Below are the code and all the weights of a small trained network. Each question names an input and a class and asks about switching units off, where a switched-off unit gives its printed mean instead of its output.

import numpy as np


def w(rows, s, z=0):
    codes = np.array(rows[::2]) - 128.0
    scale = np.full(codes.shape[1], s)
    scale[-1] = z or s
    return codes * scale


def f(y):
    return np.maximum(y, 0)


def log_softmax(a):
    a = a - a.max(-1, keepdims=True)
    return a - np.log(np.exp(a).sum(-1, keepdims=True))


def net(x, mask):
    res = np.array(x, float).reshape(1, 5) / 4 @ E
    y = f(res @ A[0][:, :-1].T + A[0][:, -1])
    res = res + np.where(mask, y, B[0][:, -1]) @ B[0][:, :-1]
    return log_softmax(res[-1] @ U[:, :-1].T + U[:, -1])


A, B = {}, {}
E = w([
[164,92,67,167,149,57],'x0',
[169,189,109,153,201,147],'x1',
[147,34,108,192,130,160],'x2',
[195,73,240,84,171,218],'x3',
[230,106,93,64,75,10],'x4',
],0.013)
A[0] = w([
[127,151,16,176,175,178,249],'N0',
[140,149,105,79,127,113,41],'N1',
[179,138,219,105,120,120,254],'N2',
[77,212,74,117,125,172,146],'N3',
[80,74,92,150,53,73,192],'N4',
[146,127,199,118,100,190,92],'N5',
[79,251,124,168,103,146,120],'N6',
],0.012,0.0048)
B[0] = w([
[91,117,184,229,205,16,232],'N0',
[141,173,139,78,145,97,157],'N1',
[137,109,251,2,132,137,226],'N2',
[61,221,159,191,153,98,213],'N3',
[98,77,12,73,87,79,249],'N4',
[77,118,209,75,189,154,211],'N5',
[48,212,122,159,94,136,226],'N6',
],0.0098,0.016)
U = w([
[250,173,139,50,113,54,244],'0',
[130,84,8,104,83,49,4],'1',
[162,89,108,204,202,112,102],'2',
[69,55,182,99,152,220,194],'3',
[40,232,91,172,119,147,120],'4',
],0.013,0.0031)

Each question gives the input, the list of numbers given to net, and the class t.
The units are the neurons (one row each of A and B). Each row of codes is followed by its name. A weight is (code - 128) times the scale printed after its matrix; where a second scale follows, it is the last column's (A, B and U).
mask holds one flag per neuron, in row order. A switched-off neuron (its flag False) gives its mean, the last column of its row in B, instead of its output. The means were averaged over made-up inputs and are rounded, as every weight is.
A unit's drop is (log p(t) with every unit on - log p(t) with that unit switched off) / (log p(t) with every unit on - log p(t) with every unit switched off).
The circuit of an input: a set's keep is (log p(t) with only the set's units on - log p(t) with every unit switched off) / (log p(t) with every unit on - log p(t) with every unit switched off). Starting from all 7 units, units are removed one at a time, each time the one whose removal leaves the highest keep (on an exact tie, the one counted first), for as long as the keep stays at least 0.8.
units of the circuit, in order: the units of the circuit, biggest drop first
top k neurons: the k neurons with the biggest drops, biggest first
drop of u: that unit's drop, to one decimal
input [-5,-5,-4,-7,4], class 1: units of the circuit, in order	[N4]
input [2,-2,-4,1,-1], class 0: top 3 neurons	[N5 N6 N3]
input [-4,0,-2,2,-8], class 4: top 2 neurons	[N6 N3]
input [1,-6,-6,-3,0], class 1: top 2 neurons	[N4 N5]
input [6,-5,5,-2,-8], class 2: top 2 neurons	[N0 N6]
input [4,5,-2,2,-3], class 2: top 2 neurons	[N0 N6]
input [3,4,8,5,-5], class 2: top 3 neurons	[N0 N2 N6]
input [-5,-6,-7,6,5], class 3: drop of N5	1.3
input [0,3,-7,2,1], class 0: drop of N2	0.5
input [4,7,8,-5,-3], class 2: drop of N2	0.0
